Here is a tiny trained network, its code and every weight. The questions are about switching its units off for an input and a class, where a switched-off unit gives its printed mean instead of its output.

import numpy as np


def w(rows, s, z=0):
    codes = np.array(rows[::2]) - 128.0
    scale = np.full(codes.shape[1], s)
    scale[-1] = z or s
    return codes * scale


def norm(h):
    return h / np.sqrt((h * h).mean(-1, keepdims=True) + 1e-5)


def f(y):
    return np.maximum(y, 0)


def log_softmax(a):
    a = a - a.max(-1, keepdims=True)
    return a - np.log(np.exp(a).sum(-1, keepdims=True))


def net(x, mask):
    res = np.array(x, float).reshape(1, 7) / 4 @ E
    u = 0
    for l in range(2):
        y = f(norm(res) @ A[l][:, :-1].T + A[l][:, -1])
        res = res + np.where(mask[u : u + 3], y, B[l][:, -1]) @ B[l][:, :-1]
        u += 3
    return log_softmax(norm(res)[-1] @ U[:, :-1].T + U[:, -1])


A, B = {}, {}
E = w([
[164,182,187,89,116,151,21,122,32,53,75,217],'x0',
[137,132,98,88,118,110,65,100,76,108,88,150],'x1',
[132,145,67,174,164,92,145,188,196,125,143,110],'x2',
[252,210,231,103,147,104,63,131,141,135,3,155],'x3',
[155,137,107,50,136,103,106,48,118,126,145,104],'x4',
[68,74,108,155,207,151,154,188,197,52,221,148],'x5',
[114,34,126,84,81,196,79,229,76,116,178,151],'x6',
],0.0032)
A[0] = w([
[196,84,109,107,18,222,50,181,102,181,184,138,38],'L0N1',
[85,102,80,146,108,162,58,78,30,82,168,253,7],'L0N2',
[84,197,149,156,201,105,91,102,170,17,121,59,197],'L0N3',
],0.0033,0.0013)
B[0] = w([
[165,197,142,134,140,144,106,158,185,36,129,91,239],'L0N1',
[172,28,129,100,176,254,111,162,107,52,104,58,250],'L0N2',
[123,122,196,143,37,75,144,122,143,181,90,141,253],'L0N3',
],0.0062,0.0024)
A[1] = w([
[70,111,131,112,138,139,186,8,159,175,169,29,144],'L1N1',
[125,112,179,66,169,74,93,133,122,106,107,189,254],'L1N2',
[62,106,133,87,128,163,130,71,2,76,118,172,171],'L1N3',
],0.0045,0.00069)
B[1] = w([
[54,70,62,146,146,136,123,155,75,142,192,133,252],'L1N1',
[113,123,82,223,115,151,200,172,139,132,153,103,209],'L1N2',
[150,158,185,94,166,122,49,203,180,2,99,85,217],'L1N3',
],0.0072,0.0038)
U = w([
[136,156,144,59,147,158,132,87,142,161,157,220,2],'0',
[158,115,165,75,149,211,50,206,120,2,140,89,181],'1',
[37,74,70,198,149,119,199,176,159,165,223,116,193],'2',
[114,154,57,98,114,42,119,14,61,217,135,100,49],'3',
[219,226,236,173,95,63,131,97,165,152,29,151,172],'4',
],0.0071,0.0034)

Each question gives the input, the list of numbers given to net, and the class t.
The units are the neurons (one row each of A and B). Each row of codes is followed by its name. A weight is (code - 128) times the scale printed after its matrix; where a second scale follows, it is the last column's (A, B and U).
mask holds one flag per neuron, layer by layer. A switched-off neuron (its flag False) gives its mean, the last column of its row in B, instead of its output. The means were averaged over made-up inputs and are rounded, as every weight is.
A unit's drop is (log p(t) with every unit on - log p(t) with that unit switched off) / (log p(t) with every unit on - log p(t) with every unit switched off).
The circuit of an input: a set's keep is (log p(t) with only the set's units on - log p(t) with every unit switched off) / (log p(t) with every unit on - log p(t) with every unit switched off). Starting from all 6 units, units are removed one at a time, each time the one whose removal leaves the highest keep (on an exact tie, the one counted first), for as long as the keep stays at least 0.8.
units of the circuit, in order: the units of the circuit, biggest drop first
top k neurons: the k neurons with the biggest drops, biggest first
k most important neurons of layer l: the k neurons of layer l with the biggest drops, biggest first
drop when u is switched off: that unit's drop, to one decimal
input [-3,-8,-5,6,6,-1,-7], class 3: top neuron	[L1N1]
input [-5,8,1,2,-5,1,-6], class 3: units of the circuit, in order	[L1N3 L1N2 L0N2]
input [-1,2,-7,2,-4,8,-2], class 2: top 2 neurons	[L0N3 L1N2]
input [5,-4,0,-5,2,-7,-5], class 1: 2 most important neurons of layer 1	[L1N3 L1N1]
input [-1,-1,4,1,-7,0,-4], class 4: top 3 neurons	[L1N1 L1N2 L0N3]
input [-4,1,-4,7,1,-3,8], class 4: top 2 neurons	[L1N1 L0N2]
input [-2,-2,7,1,8,-6,-6], class 3: units of the circuit, in order	[L1N1 L1N2]
input [-7,0,2,8,-6,6,-5], class 4: units of the circuit, in order	[L1N1 L0N3]
input [7,-4,7,7,6,8,3], class 2: top 2 neurons	[L1N2 L1N3]
input [-7,-5,-2,5,0,-2,-7], class 2: top 2 neurons	[L1N1 L0N1]
input [6,-3,1,-1,6,2,-6], class 4: top 2 neurons	[L0N3 L1N1]
input [-4,6,-8,5,3,5,-6], class 3: drop when L1N1 is switched off	0.3
input [-4,0,-7,8,7,8,-6], class 2: drop when L1N3 is switched off	0.3
input [-3,5,-8,-5,-7,-6,-1], class 1: drop when L1N3 is switched off	0.2
input [1,0,-7,-2,4,-7,-3], class 1: drop when L1N3 is switched off	1.4
input [5,3,5,-2,7,8,-5], class 2: top neuron	[L0N3]
